Here is a tiny trained network, its code and every weight. The questions are about switching its units off for an input and a class, where a switched-off unit gives its printed mean instead of its output.

import numpy as np


def w(rows, s, z=0):
    codes = np.array(rows[::2]) - 128.0
    scale = np.full(codes.shape[1], s)
    scale[-1] = z or s
    return codes * scale


def norm(h):
    return h / np.sqrt((h * h).mean(-1, keepdims=True) + 1e-5)


def f(y):
    return y / 2 * (1 + np.tanh(0.7978845608 * (y + 0.044715 * y**3)))


def log_softmax(a):
    a = a - a.max(-1, keepdims=True)
    return a - np.log(np.exp(a).sum(-1, keepdims=True))


def net(x, mask):
    res = np.array(x, float).reshape(1, 2) / 4 @ E
    u = 0
    for l in range(3):
        y = f(norm(res) @ A[l][:, :-1].T + A[l][:, -1])
        res = res + np.where(mask[u : u + 8], y, B[l][:, -1]) @ B[l][:, :-1]
        u += 8
    return log_softmax(norm(res)[-1] @ U[:, :-1].T + U[:, -1])


A, B = {}, {}
E = w([
[124,98,112,80,181,116,68,82,196,177,110,67],'x0',
[220,100,129,186,112,111,148,111,159,9,68,112],'x1',
],0.013)
A[0] = w([
[91,98,149,134,172,162,131,114,80,142,155,79,184],'L0N1',
[80,132,98,149,185,177,125,147,48,104,133,107,180],'L0N2',
[160,64,198,187,2,180,111,140,164,114,24,153,153],'L0N3',
[87,115,137,195,106,143,108,182,111,93,126,182,6],'L0N4',
[111,220,112,150,11,164,134,176,135,130,87,84,141],'L0N5',
[89,62,128,177,201,87,173,123,140,196,139,199,34],'L0N6',
[157,139,98,108,156,92,109,137,153,182,62,92,110],'L0N7',
[88,225,146,189,151,156,217,86,89,209,210,88,155],'L0N8',
],0.0064,0.0012)
B[0] = w([
[160,75,171,69,77,164,100,92,100,97,78,163,165],'L0N1',
[42,102,162,47,104,150,106,122,184,180,140,162,158],'L0N2',
[83,127,253,52,110,175,63,134,128,151,122,106,254],'L0N3',
[169,44,45,126,147,88,70,146,139,94,209,129,175],'L0N4',
[135,29,43,115,190,65,147,38,83,189,122,101,166],'L0N5',
[84,196,187,148,63,167,174,90,105,51,75,69,152],'L0N6',
[203,124,132,156,11,57,123,86,142,59,222,146,193],'L0N7',
[147,133,230,123,141,177,111,111,212,78,125,137,248],'L0N8',
],0.0056,0.0057)
A[1] = w([
[111,154,172,208,191,83,251,142,178,64,33,97,34],'L1N1',
[166,163,145,112,37,158,253,200,66,127,152,186,136],'L1N2',
[170,135,113,172,61,107,49,90,114,38,93,160,142],'L1N3',
[174,203,52,220,126,161,146,181,51,78,203,231,36],'L1N4',
[171,150,174,45,109,205,210,157,78,73,124,165,1],'L1N5',
[154,157,50,122,228,99,113,94,179,128,75,61,72],'L1N6',
[89,25,214,104,116,85,144,78,233,105,134,66,34],'L1N7',
[104,166,51,89,164,145,83,155,185,192,137,13,210],'L1N8',
],0.0058,0.0018)
B[1] = w([
[148,166,120,58,189,218,163,67,106,93,165,169,164],'L1N1',
[199,136,84,147,96,65,42,99,217,139,186,142,188],'L1N2',
[58,154,132,120,83,179,109,116,129,165,120,160,232],'L1N3',
[137,95,80,121,254,56,124,65,66,172,140,113,165],'L1N4',
[141,118,40,134,141,97,93,93,83,150,113,74,178],'L1N5',
[167,161,68,124,173,137,125,39,73,163,169,183,163],'L1N6',
[141,74,81,150,126,116,103,191,99,174,162,107,255],'L1N7',
[170,146,133,169,118,104,159,121,108,23,172,186,191],'L1N8',
],0.0085,0.0071)
A[2] = w([
[110,76,117,218,46,105,134,254,117,185,134,158,5],'L2N1',
[130,70,96,115,133,121,73,108,162,166,119,38,51],'L2N2',
[188,92,164,166,127,193,148,120,180,73,80,109,160],'L2N3',
[133,144,76,166,182,14,111,76,152,127,168,170,96],'L2N4',
[170,73,91,162,72,183,110,117,143,92,114,118,252],'L2N5',
[118,105,146,144,188,172,148,55,147,86,66,173,169],'L2N6',
[92,103,118,91,155,145,137,165,140,130,201,133,143],'L2N7',
[163,102,161,124,233,185,140,122,93,70,112,86,125],'L2N8',
],0.009,0.0014)
B[2] = w([
[50,151,116,136,233,142,119,184,93,15,38,73,164],'L2N1',
[144,127,97,177,121,89,130,146,18,52,109,129,218],'L2N2',
[94,200,184,128,101,188,174,93,161,182,228,200,195],'L2N3',
[254,62,103,153,102,110,109,100,87,99,112,78,254],'L2N4',
[67,120,159,70,157,123,161,152,179,199,105,141,254],'L2N5',
[53,203,86,99,160,128,54,202,101,161,134,82,162],'L2N6',
[122,171,126,158,144,148,174,141,146,100,49,148,203],'L2N7',
[95,166,214,132,116,125,129,171,112,84,103,143,163],'L2N8',
],0.0083,0.0085)
U = w([
[248,73,66,136,135,70,94,91,75,114,170,117,201],'0',
[84,220,206,73,137,244,126,133,140,143,166,188,182],'1',
[75,121,102,143,182,127,136,224,59,54,32,84,126],'2',
[154,129,97,149,113,123,213,164,204,160,85,92,3],'3',
[148,156,110,143,125,123,206,167,147,135,117,81,30],'4',
],0.011,0.0036)

Each question gives the input, the list of numbers given to net, and the class t.
The units are the neurons (one row each of A and B). Each row of codes is followed by its name. A weight is (code - 128) times the scale printed after its matrix; where a second scale follows, it is the last column's (A, B and U).
mask holds one flag per neuron, layer by layer. A switched-off neuron (its flag False) gives its mean, the last column of its row in B, instead of its output. The means were averaged over made-up inputs and are rounded, as every weight is.
A unit's drop is (log p(t) with every unit on - log p(t) with that unit switched off) / (log p(t) with every unit on - log p(t) with every unit switched off).
The circuit of an input: a set's keep is (log p(t) with only the set's units on - log p(t) with every unit switched off) / (log p(t) with every unit on - log p(t) with every unit switched off). Starting from the 12 units with the biggest drops (on a tie, the unit counted first), units are removed one at a time, each time the one whose removal leaves the highest keep (on an exact tie, the one counted first), for as long as the keep stays at least 0.8.
circuit, biggest first: the units of the circuit, biggest drop first
unit that matters most: the unit with the biggest drop
top k neurons: the k neurons with the biggest drops, biggest first
k most important neurons of layer l: the k neurons of layer l with the biggest drops, biggest first
drop when u is switched off: that unit's drop, to one decimal
input [-7,-6], class 0: unit that matters most : L0N3
input [-7,-7], class 0: circuit, biggest first : [L1N2, L1N4]
input [-7,8], class 1: circuit, biggest first : [L0N3, L2N3]
input [-3,3], class 2: top 2 neurons : [L0N3, L0N4]
input [3,3], class 2: top 4 neurons : [L1N7, L0N7, L0N8, L0N5]
input [5,6], class 1: circuit, biggest first : [L1N2, L2N3]
input [3,1], class 2: top 3 neurons : [L0N7, L2N1, L0N5]
input [-6,7], class 1: top 2 neurons : [L0N3, L1N1]
input [-2,-3], class 2: top 2 neurons : [L1N1, L0N8]
input [-3,0], class 2: 2 most important neurons of layer 0 : [L0N5, L0N4]
input [-3,-3], class 2: top 4 neurons : [L0N8, L0N2, L1N1, L1N4]
input [8,-8], class 0: top 2 neurons : [L0N3, L1N3]
input [1,0], class 2: top 3 neurons : [L1N1, L1N6, L2N1]
input [4,-4], class 0: top 2 neurons : [L1N3, L0N3]
input [2,-3], class 2: unit that matters most : L1N7
input [-8,-7], class 0: top 2 neurons : [L1N2, L0N3]
input [5,7], class 1: drop when L2N3 is switched off : 0.1
input [2,1], class 2: drop when L0N7 is switched off : 1.5
input [-4,-3], class 0: drop when L0N3 is switched off : 2.4
